Below is a small trained network, with its code and all its weights. Each question gives an input and a target symbol and asks what happens when units are switched off, that is, made to give their printed mean instead of their output.

import numpy as np


def w(rows, s, z=0):
    codes = np.array(rows[::2]) - 128.0
    scale = np.full(codes.shape[1], s)
    scale[-1] = z or s
    return codes * scale


def f(y):
    return np.maximum(y, 0)


def softmax(a):
    e = np.exp(a - a.max(-1, keepdims=True))
    return e / e.sum(-1, keepdims=True)


def log_softmax(a):
    a = a - a.max(-1, keepdims=True)
    return a - np.log(np.exp(a).sum(-1, keepdims=True))


def net(x, mask):
    ids = ['ΠΣγζηθλμξτφ'.index(c) for c in x.split()]
    T = len(ids)
    res = E[ids] + P[:T]
    u = 0
    for l in range(3):
        q, k, v = (res @ M[l].T for M in (Q, K, V))
        z = softmax(np.where(np.tri(T) > 0, q @ k.T / 3**0.5, -1e9)) @ v
        res = res + np.where(mask[u], z, O[l][:, -1]) @ O[l][:, :-1]
        u += 1
        y = f(res @ A[l][:, :-1].T + A[l][:, -1])
        res = res + np.where(mask[u : u + 4], y, B[l][:, -1]) @ B[l][:, :-1]
        u += 4
    return log_softmax(res[-1] @ U[:, :-1].T + U[:, -1])


Q, K, V, O, A, B = {}, {}, {}, {}, {}, {}
E = w([
[127,159,175],'Π',
[118,108,223],'Σ',
[112,103,44],'γ',
[135,69,54],'ζ',
[203,75,95],'η',
[79,152,131],'θ',
[113,80,161],'λ',
[211,110,228],'μ',
[62,150,168],'ξ',
[218,145,121],'τ',
[17,8,152],'φ',
],0.016)
P = w([
[195,154,151],'0',
[175,194,103],'1',
[160,185,117],'2',
[152,162,116],'3',
[143,127,157],'4',
[139,138,141],'5',
[129,129,161],'6',
[110,116,125],'7',
[82,92,105],'8',
[67,93,140],'9',
[6,88,68],'10',
[58,59,94],'11',
[151,85,146],'12',
],0.0021)
Q[0] = w([
[66,39,109],'L0H1',
[103,26,255],'L0H1',
[129,110,230],'L0H1',
],0.0081)
K[0] = w([
[121,78,216],'L0H1',
[1,62,181],'L0H1',
[54,75,139],'L0H1',
],0.0097)
V[0] = w([
[39,133,129],'L0H1',
[191,254,87],'L0H1',
[51,41,67],'L0H1',
],0.0063)
O[0] = w([
[19,153,60,162],'L0H1',
[225,192,251,2],'L0H1',
[69,242,4,196],'L0H1',
],0.0044,0.0065)
A[0] = w([
[171,6,9,135],'L0N1',
[17,215,253,57],'L0N2',
[80,137,48,253],'L0N3',
[6,155,196,84],'L0N4',
],0.0065,0.0033)
B[0] = w([
[81,255,158,229],'L0N1',
[233,84,31,158],'L0N2',
[161,135,251,255],'L0N3',
[167,179,6,192],'L0N4',
],0.0092,0.0074)
Q[1] = w([
[106,84,102],'L1H1',
[127,194,90],'L1H1',
[185,177,7],'L1H1',
],0.014)
K[1] = w([
[141,250,147],'L1H1',
[77,94,87],'L1H1',
[90,21,148],'L1H1',
],0.014)
V[1] = w([
[160,144,118],'L1H1',
[166,157,177],'L1H1',
[168,131,3],'L1H1',
],0.0069)
O[1] = w([
[95,187,128,97],'L1H1',
[76,171,181,139],'L1H1',
[131,246,4,3],'L1H1',
],0.0043,0.0018)
A[1] = w([
[171,8,74,133],'L1N1',
[141,77,100,237],'L1N2',
[143,117,167,114],'L1N3',
[147,144,75,251],'L1N4',
],0.013,0.0032)
B[1] = w([
[76,248,99,156],'L1N1',
[174,97,208,176],'L1N2',
[100,86,92,185],'L1N3',
[140,193,195,253],'L1N4',
],0.013,0.003)
Q[2] = w([
[83,130,162],'L2H1',
[108,139,159],'L2H1',
[102,189,254],'L2H1',
],0.011)
K[2] = w([
[93,91,132],'L2H1',
[110,125,111],'L2H1',
[65,183,9],'L2H1',
],0.011)
V[2] = w([
[254,67,55],'L2H1',
[79,103,159],'L2H1',
[12,83,16],'L2H1',
],0.0048)
O[2] = w([
[188,253,229,2],'L2H1',
[110,132,85,153],'L2H1',
[225,102,47,162],'L2H1',
],0.0051,0.0088)
A[2] = w([
[130,133,174,1],'L2N1',
[205,170,188,152],'L2N2',
[82,252,118,178],'L2N3',
[163,147,132,51],'L2N4',
],0.013,0.0042)
B[2] = w([
[220,101,93,136],'L2N1',
[3,170,67,199],'L2N2',
[233,114,156,254],'L2N3',
[140,61,154,134],'L2N4',
],0.017,0.0072)
U = w([
[153,118,157,57],'Π',
[130,140,144,47],'Σ',
[107,154,117,2],'γ',
[152,163,119,41],'ζ',
[116,99,162,195],'η',
[134,174,120,45],'θ',
[157,167,116,83],'λ',
[171,75,6,226],'μ',
[107,161,119,171],'ξ',
[98,80,199,254],'τ',
[150,121,153,56],'φ',
],0.013,0.0041)

Each question gives the input, a string of symbols that net reads in full, and the target symbol t.
The units are the heads (3 rows each of Q, K, V and O) and the neurons (one row each of A and B). Each row of codes is followed by its name. A weight is (code - 128) times the scale printed after its matrix; where a second scale follows, it is the last column's (O, A, B and U).
mask holds one flag per unit, layer by layer, with each layer's heads first. A switched-off unit (its flag False) gives its mean, the last column of its rows in O or B, instead of its output. The means were averaged over made-up inputs and are rounded, as every weight is.
A unit's drop is (log p(t) with every unit on - log p(t) with that unit switched off) / (log p(t) with every unit on - log p(t) with every unit switched off).
The circuit of an input: a set's keep is (log p(t) with only the set's units on - log p(t) with every unit switched off) / (log p(t) with every unit on - log p(t) with every unit switched off). Starting from the 12 units with the biggest drops (on a tie, the unit counted first), units are removed one at a time, each time the one whose removal leaves the highest keep (on an exact tie, the one counted first), for as long as the keep stays at least 0.8.
units of the circuit, in order: the units of the circuit, biggest drop first
unit that matters most: the unit with the biggest drop
k most important neurons: the k neurons with the biggest drops, biggest first
k most important neurons of layer l: the k neurons of layer l with the biggest drops, biggest first
drop of u: that unit's drop, to one decimal
input Σ λ γ λ Σ τ, target ξ: 2 most important neurons of layer 2 => L2N2, L2N3
input Π μ Σ μ, target τ: unit that matters most => L1N3
input θ φ μ, target μ: units of the circuit, in order => L2H1, L0H1
input τ Σ θ Π ξ, target λ: 4 most important neurons => L2N3, L0N3, L0N2, L1N1
input θ ξ θ ξ, target λ: 3 most important neurons => L2N3, L0N4, L1N4
input Π γ μ, target τ: 2 most important neurons => L0N4, L1N3
input φ λ τ Π λ λ Π ξ λ φ φ ξ, target μ: 2 most important neurons => L0N1, L1N4
input Σ ζ μ λ μ λ, target τ: units of the circuit, in order => L0N4, L0H1, L1H1
input θ ζ ξ τ, target ξ: 2 most important neurons => L2N2, L0N1
input λ τ φ λ τ φ γ λ ξ τ μ, target μ: 2 most important neurons of layer 1 => L1N4, L1N2
input λ φ θ, target μ: 2 most important neurons => L0N1, L0N4
input μ η φ γ φ Σ Σ θ η λ, target μ: 2 most important neurons of layer 0 => L0N1, L0N2
input φ η φ ζ ξ, target μ: 2 most important neurons of layer 0 => L0N1, L0N3
input ζ μ Σ φ ξ φ τ μ φ λ γ ζ Π, target μ: unit that matters most => L0H1
input γ λ φ, target μ: 2 most important neurons of layer 1 => L1N4, L1N2
input λ λ λ, target τ: drop of L1H1 => 0.2
input φ Σ Π φ Σ, target μ: drop of L2H1 => 0.3
input λ φ φ Π, target μ: drop of L0N4 => 0.0
input λ τ Σ μ φ θ, target μ: 2 most important neurons of layer 1 => L1N2, L1N4
input γ γ θ μ λ γ λ Σ η γ φ τ Σ, target μ: most important neuron => L1N4
